Every row comes from one small tree of marks. Brackets hold a mark, then the marks that hang from it, in alphabetical order. Every link used is in the known rows. Which tree was each row made from?
Each row is shifted at random along 8 fixed directions that mean nothing.
Known rows
(Z (C (U (T K) (W (X V))))): [ 216  -37   -3 -178  222  -53  -70   -3  -45   -5 -111 -124 -133 -127
   30   70  118  115   39   28  -51  -36  -13    6   94  -13   76   20
  -49 -256   -9  107  -26 -244  -13   27  -45 -165  -83  270  289   58
   87  -26  -39  135]
(B (R (C U)) V Z): [-158   65   23   75  -92  -82   28    9  -35   -4  -73    0  217  -77
  -42  -40  103  -69  118   34  -16  -20  236  103  -79  132   63 -171
   40  189  -57  -12  297  -80   45   19 -169 -232 -130 -102  -74   69
   36 -347 -128   -7]
(U (B (K S) V) C T (W Z)): [  -2  179 -104  -41 -208  -31 -103  -62   71  299 -301 -122  374 -218
   24  102  226  -39 -130  -15  141  113   24  178 -246  102   42 -248
 -217   -2   68  -66  -94 -254  -70  109  -76  291  -38   40  251 -220
  130   27   71   86]
(Y (X (B K) (R C) T)): [ 196  -90 -186  230  208  -65  120  122   96    0   -9 -237 -232 -229
  281   69  364    4 -168 -257 -160  212  -74  180  134   26  -91  -48
   91 -109  -67  -56   52  -13 -102  -72 -350 -165 -104  107  -72  -29
   48  -11  -66  182]
(S (C (U T)) (K W) (Y X)): [  82 -230 -161  -61   -9  -53   70  -31   58  -26 -192 -130 -333 -155
  148   80  263 -128  -66 -235  -32  148 -108   39   50   -8   50 -204
 -106 -116 -104  314  -84 -223   96   42 -157 -250 -120  119  268    4
  -38   52  152   31]
(R (C (U (B (K W))))): [ -44 -124 -151 -195    1  -80   33  102 -142  272 -117  -77    4  -10
  132  169  -17  -83 -100 -163  -72   67 -144  192 -131  -47  -55 -232
  -86   -2  -49   15  -92 -164  -29 -126  238  341   41   -9   51   22
   94   44  -26    0]
(U (B (K W) R Z) C): [ 213   75 -197   31 -159 -106   47   61   93  344 -169 -173  104  -76
  106   80  182 -270 -175 -155  -49  256  -73  203  -65   96  -28 -289
 -212 -101   -8  -57   14 -151  -83   26  -22  245  -83   37   41 -259
  183  163   95  -22]
(S K (Y (X (B V) R (T Z)))): [ -66 -147 -181  -64   55 -321   60  108  160   38  -49 -112 -341 -174
  -96   74  235  -61  -65 -214 -202  196 -207   93   62  -21   89  -50
   97 -190  100  100  105  -15   95  -25 -229 -387 -248  213  176   88
  -19  -83   39  -47]
(S (C (U B T W)) K Y): [   2   80  -57  -53  -57   65 -139  -62  -19    2 -231 -143   62 -135
  348  233  163   57  -99 -461  196  -13    7  224   21  223 -339 -173
 -269 -168  184  185 -115 -188 -161  240  -67  184    5  126  188  -90
  -12  -20  151   94]
(C (U (B Z) T)): [ 509   18 -362  -88  -44  -14  180  193 -107  219  158  -96 -124  -13
  271 -212   28 -292  100 -131 -118  -47 -354 -148  150 -112  -80   52
 -116 -215   71    3 -357  160    0  -90  201  178  174   22  -78 -190
  106  401   65 -131]
(B K R V): [-252   31  -43  181 -118 -219  158  137 -121  102  -14  -41  192   -6
  -85   34  156   66  -56 -133 -242   92  187  187 -101  110   17 -437
  128  389  -77 -131  370 -146   83 -108 -234 -162 -175  -86 -228    1
   45 -260   45  -15]
(B (K W) R V): [  82  -20 -127  -73  177 -428   76  240 -243   18  271  116 -229  215
 -257  -47 -173  296  111 -214 -390   35 -110  243  207  105 -252 -167
   69 -135  114   -2  447 -137   71 -130  155 -303 -301  197  -43  290
    3 -304  -36  -84]
(T (W (X B V)) Z): [-348   71 -108   17  -17 -127   27   71  -57   -8   19   59   16  -43
 -176 -127   33   94  177 -173  -34  -26 -112  215  149   47  -68  -91
   41  -97   88  -23   59  282  160   54  -36 -342 -182  -53  -28  105
  -31 -182  106 -151]
(S (C U) K): [ 178  -43 -213  110 -154 -164  186  137   47  102   -4    3  -20  115
 -109 -116   70  -51 -156 -259   11  168 -147   52   94  129 -125 -166
   60   67   11   66  125  136  -33   66  -77 -118  -47  127 -210 -191
  191   41   13 -200]
(C (U (B R V Z) T (W X))): [ 395  135 -173  247 -138 -356  135  180 -220  166   66   99  229   97
 -284 -442  268  110  144  204  -85  136  140   14   37   94  160 -224
  246  228 -109 -189  329  169   67  -32 -336 -542  -48  215 -295 -167
  177 -133 -125 -127]
(C (U T W)): [ 353   94 -245  -87   76 -148   -5  156 -171   -7  273  154   85  172
  -23 -189 -251  229  122 -265  -33 -133 -281   85  218  141 -461  166
   33 -235  332  -61   37  221 -124   38  271   54   91  206 -166   50
   54  -91 -128  -92]
(S (Y (X R (T K W Z)))): [-311   36   -8 -213  276 -194 -184  -74  -52 -281  102  142 -107   14
 -341  -82 -182  162  462    5 -249 -180 -171  116  151  -53   26  200
  288 -303  325  -19  160  373  311  -66  120 -660  -49   88   55  547
 -229 -372 -140  -99]
(R (C (U B W))): [ 191   24 -189  123  198  -48   80   91 -311   26   37  -68 -285  -29
  111 -252  242  219  137  -33  116  -16   58  181  285   71  -39 -143
 -126 -186 -375  226   16 -110   68   69 -117 -462 -236   88  112   -1
  141  -28  162   38]
(Z (C (U T))): [  51 -129 -382   58 -429 -126  329  150  131  373  -78  -80  -28  -12
   16  -63  111 -295 -235 -279  141  246 -276   43   -9   34  -35 -274
 -114    5 -207  143 -136   26    9   73   -6  142  -62  -62  -68 -492
  420  291  233 -187]
(S (C (U (T W))) K Y): [  59  -21  -11   15   62   60   -5  -45 -145 -109 -110 -112   -1  -68
  184   69  128   10  101 -219  -89  -85   20   23   93   55 -108 -176
   43   40   68   78  -57   32   49  -11 -117 -159  101  110  -90   76
  -82  -22   25   -5]
(S (C (U T (W Z))) K (Y X)): [-388  -17 -102  -94 -250  -33  -89 -148  139 -141 -259   52   21 -121
  -78  -37  160   -3  103 -232  201   49  -29  158  -53  120  -28 -233
 -151  -72   58  333    4  -14  244  293 -133 -415 -139  -96  312   43
  -72 -182  267  -96]
(U (W (B R (Z C)) K)): [ 118    3   86 -100 -117 -184  -29   -9    9  137 -180    5  170   65
 -245 -108    3 -221  147  173  -81  173  -43   25  -95  -78  233 -191
    1  -55   63 -147   36   99  199   -7   37 -112  -22    4   30   -3
  120   39   28 -166]
(K (S Y) W): [ 458 -126  -76  339    5  -43  133    9  -14  151  -80 -140   -7 -169
  228   88  300  -97 -302 -198   80  217   -9  131   66  162  -58 -131
  -51   29  -63 -106  -34 -122 -249  -12 -325  214 -100  241  -81 -212
   23  -35 -102  150]
(U T (W (B R Z))): [ 308   74  167   25  185  -31 -104    4 -212   51  -35 -225  135 -178
  183  133  186   71   28   45 -140  -66  146  101  -35   41   46  -88
  -40  -64   57 -170  -17 -191  -69  -75 -165  116   41  203   40   78
  -13  -92  -97  177]
(S C K Y): [-191 -151  -10 -253  146  -83   29   73 -192  -19  -53 -217 -491  -66
  120  311    2   83    2 -374 -274  -58 -125  117   81  -65  -48 -294
 -157 -151  -91  337  -83 -387  190 -107  129  -69 -181   64  296  286
  -34   59  275   -2]
(Y (X (B K Z) (R C) T)): [ -49 -155 -366 -297 -173 -161   69   67  452  277 -169 -132  -60 -189
  -36   73   20 -548 -105 -109 -174  325 -497  -35 -191 -197  145   54
    6 -202  204  -39 -148  116   97  -86  169  205   23  -92  174  -98
  129  263  -34 -139]
(R (C (U W))): [   1   83  -19   73   46  210  -82 -103  -59 -111 -130   -6  333 -110
  241  -60   45    1  111  -84  168 -127  108  101    8  130 -184  -25
  -57   65   65  -49  -49   79  -78  101  -29   62  101 -108  -91   45
  -53 -184  -97   74]
(X (B (K S (W Z))) (R C) V): [-381  -86 -171  -46 -100 -195  -79 -108  213  -74 -202  254  191  -37
 -410 -213  -71  -22  152  -77   76  140 -190  263  -53   50 -130  -83
   26 -151  227  -23   81  341  163  104   82 -278 -146 -105   92  317
  -38 -368  -20 -228]
(C (U (B K V) (T Z) (W X))): [-362  188 -354  -61 -476 -214   72  146   40  323  -36  128  297   54
 -113 -105   24  -41   -5 -298  143   95 -190  253  -90  163 -174 -268
 -122   25  148   25   75  152   67  211  100   43  -59 -138  -11 -318
  166  -23  190 -209]
(U B C (W K)): [  99  141  -23 -192  111 -156 -174   20 -112   60 -113   44   89   82
 -236  -98  -59  210  101   25   49   41  -36  152   13   22  -12  -39
  -57 -212  130  -21   73  -53   40   75  146 -113  -81  164  197   96
  110  -48   13  -26]
(W B (X (R C))): [-332   42  107   33   11  -54  -50   58 -199 -181   -2  150  131  141
  -65  -51 -203  193  257 -270  -62 -129   -9  226   27   -1 -220  -93
  148   19  187 -143    9  357  124  -41  130 -129  111 -180 -224  370
  -57 -261  -86  -74]
(X B (T W)): [-277  -20  -39 -259   96  -89 -116  -65   50 -100  -34   77  165  -64
 -233 -109 -179  -66  279   35  -82  -49 -226   34  -12 -112   13  153
  120 -138  321 -128    4  299  180  -28  196 -152   -3  -61   60  272
 -108 -175  -62 -145]
(Z (C (U (B V)))): [  90   28 -104  -10 -196  -62  108  137  -44  231  -96  -27  244   32
  153   51  -14 -170  -58 -220   13   46  -57   64  -88   56 -142 -185
  -40  132   89 -128  -60   -2 -140  -36   80  317   48  -60 -192 -199
  146   61  -32  -57]
(X (B K (R C)) T V): [-192 -120   75  -94  145   41  -72 -138  207  -80 -357 -211  209 -360
   57  107  249 -271   37  176 -189   92  131  -77 -242 -165  304  -87
  122  157   74 -153   29  -90  100 -135 -251  -83   28  -85  107  204
  -77 -137 -135  107]
(S C K (Y X)): [-529   64   92 -244  -57 -246 -212  -33   21 -248  -36  222  103  130
 -431   89 -280  232  222 -243 -102  -29  -27  203 -127   96  -98  -58
  185   63  376   64  390   76  207   49  139 -354 -116  -46   67  454
 -170 -491 -106 -121]
(B (K S) R V Z): [ -52  -34   -7 -198   10 -242   10  -38   65  122  -92  -47   21 -132
 -293  -67   78 -322  168  388 -263   89    6 -109 -183 -132  512  -73
   28   47   -7  -49  198 -246  265 -147   -3 -242 -223  -21  284  181
  -57 -139  -62  -48]
(Y (X B (T (K W)))): [-257 -190 -249 -176   62 -244   79  132  -45   81   67   61 -104    2
 -189  -16  -81   38   73 -183 -307   82 -370  184  -39 -163  -50 -122
  194  -36  111  -67  -13  194  197 -218  194 -119  -16  -37  -45  249
  -62  -88    7 -140]
(S (C U) Y): [ -18    6  167   42  -86  254 -102 -159  168  -74 -320 -207  295 -255
  485  359  136 -277 -182 -342  202  -20  146   54 -128  175 -161  -34
 -179   75  251  -37 -138 -155 -270  154 -172  466   91  -49   21 -111
 -114  -90  -83  195]
(R (C (U (B V) (T (K S) Z)))): [ 169   97 -173  -98  -68 -214  -14   14  166  329 -121  -81 -109 -127
 -208  -23  187 -187  -91  175  295  160  -96   29  -17   61  324  189
  -96 -357  -49  140   73 -123  -75  163  -62 -117 -205  259  389 -288
  304    5 -196   14]

Write each row's tree
[ 292  -83  -41   88  -19  -64   89   32  -43  112    7  -16 -108  -69
   55 -132  117 -227   51    3  -11  119 -192   55   88  -57  125   -6
 -116 -183   10  -87 -196  106   54  -20  -11   36  -64   22   94  -16
  -65   68  -10  -31]
(K S (W (B Z) X))
[-345 -163 -146 -109 -106 -176   53  -38   73   41 -104   29  -52  -85
  -90   92   48 -132   48 -157  -89  119 -198  154  -86    0   52 -134
   90   29   67   70   70   -2  172  -47   -3 -201 -142  -45  114  117
 -124 -178   39  -29]
(B (K (S (C U) (Y (X (T W))))))
[-158 -136   49  101  141   75    3 -108  -33  -73 -173 -185   12 -294
  166   56  310  -69   65  -38 -133   -5   49  184    2  -53   77 -223
  -38  -52  -79  -31 -166   39  134  -45 -232 -145   -9  -51   46  195
 -112 -124  121   41]
(X R (T (K (W (B Z)))))
[ 277  174  326 -124  488  130 -293  -46 -338 -329   68  -39   41    8
  274   41 -135  176  450   12 -257 -324  127   90  168  -25 -188  131
  -43 -294  338 -180  -49   47   45  -88  167  -50  164   44   26  556
 -308 -224 -222  162]
(U (W (B (R C) Z) K))
[-205  -89  -11   55 -142   13    2  -68  156  153 -382 -233  423 -407
  155  174  389 -194 -169  -28  -97  152   83  106 -310  -16  140 -325
   30  298   20 -222 -105  -87  -23  -53 -347  208   41  -41  -11  -64
  -18  -74   31   67]
(U (W (X (B V Z) R T)))
[-345 -105 -187 -313   51 -300   -2   66   46   75    8  106 -119  -31
 -343  -74 -143  -47  128  -19 -165   58 -303   95  -53 -120   85    7
    3 -154  172   32   63  -27  208  -84  258 -142 -256  -47  288  296
  -61 -163   77 -141]
(X (B (K S)) V)
[-344  -17 -102   59 -153 -104   48  -36  247  164 -223 -142  183 -334
 -102   46  356 -206  -82   40   57  218   -3  135 -145   24  282 -116
   64  102  -29  -73  114   19   79   59 -358 -212 -235  -45  113 -198
   29 -152   18    1]
(Y (X (B V) (T W Z)))
[ 270  -91  135   32  221 -142   56   51 -242    8  -87  -99  -90  -74
  -66 -174  322   38  136  321  -94   42  172 -104   79 -131  402  -72
  137   38 -141  -78   59  -95  123  -87 -308 -454  -96  238   83    0
    1  -45  -73   74]
(C (U (T (W (B V) K))))
[-267  -13 -312 -153 -179 -274   96  163   11  127  120  141 -217  124
 -158 -151 -132    7   78 -374  161   86 -398  239  229   72 -235   48
 -122 -401  144  174   20  226   95  213  227 -204 -238   -7  176 -114
  130  -22  205 -197]
(C (U (T (W (X B)))))
[-490  -26  145 -361   94 -211 -253    7   99  -52 -174   61  240  -55
 -186  361 -271  101   16 -198 -117  -28  -15  247 -302   25 -114   62
  129  -22  438 -151  238 -126  -68  -90  211  206  -69  -15  169  448
 -104 -488 -313  103]
(Y (X (B (R C)) V))
[ 434    0   88  -47  206 -227  -62   88 -218   -3   60   94  134  171
 -260 -120  -75  263   69  143  -97   21   29   57   59   56   -5   11
  220   -7   91 -175  244   48  -53  -72   14 -172   21  343 -166  125
  108 -206 -281  -17]
(Z (C (U (W K))))
[ -19   82  -52 -178  -29   51  -66    8  -98  160 -112 -102  350  -47
   43  187 -148    9    4 -152 -125 -101 -119   70 -153  -22 -133 -111
   55   61  204 -182 -154   21  -54 -145  223  422  243   32 -119   22
   95   71 -100    7]
(U C (T W))
[ -11  -99 -131 -153   -1  -81  147  137  -35  181  -45 -169 -347   23
  188   73  -26 -325   43 -206 -183  101 -250   27   76 -168   55 -159
 -182 -242  -53   92 -173  -94  174  -97  221   87  -85 -147  169   -8
  102  293  189  -59]
(W (B K (R C)))
[ 139  -71  -96   89 -200 -129  165   83  183  302 -182 -151   33 -185
   53    7  316 -399 -223   22  -30  299 -141  -38 -136  -88  325 -148
  -60   78    6 -163 -117  -53   12  -28 -216  171 -107   -7  108 -297
   42  183    5   -4]
(W (X (B (K S) V)) Z)
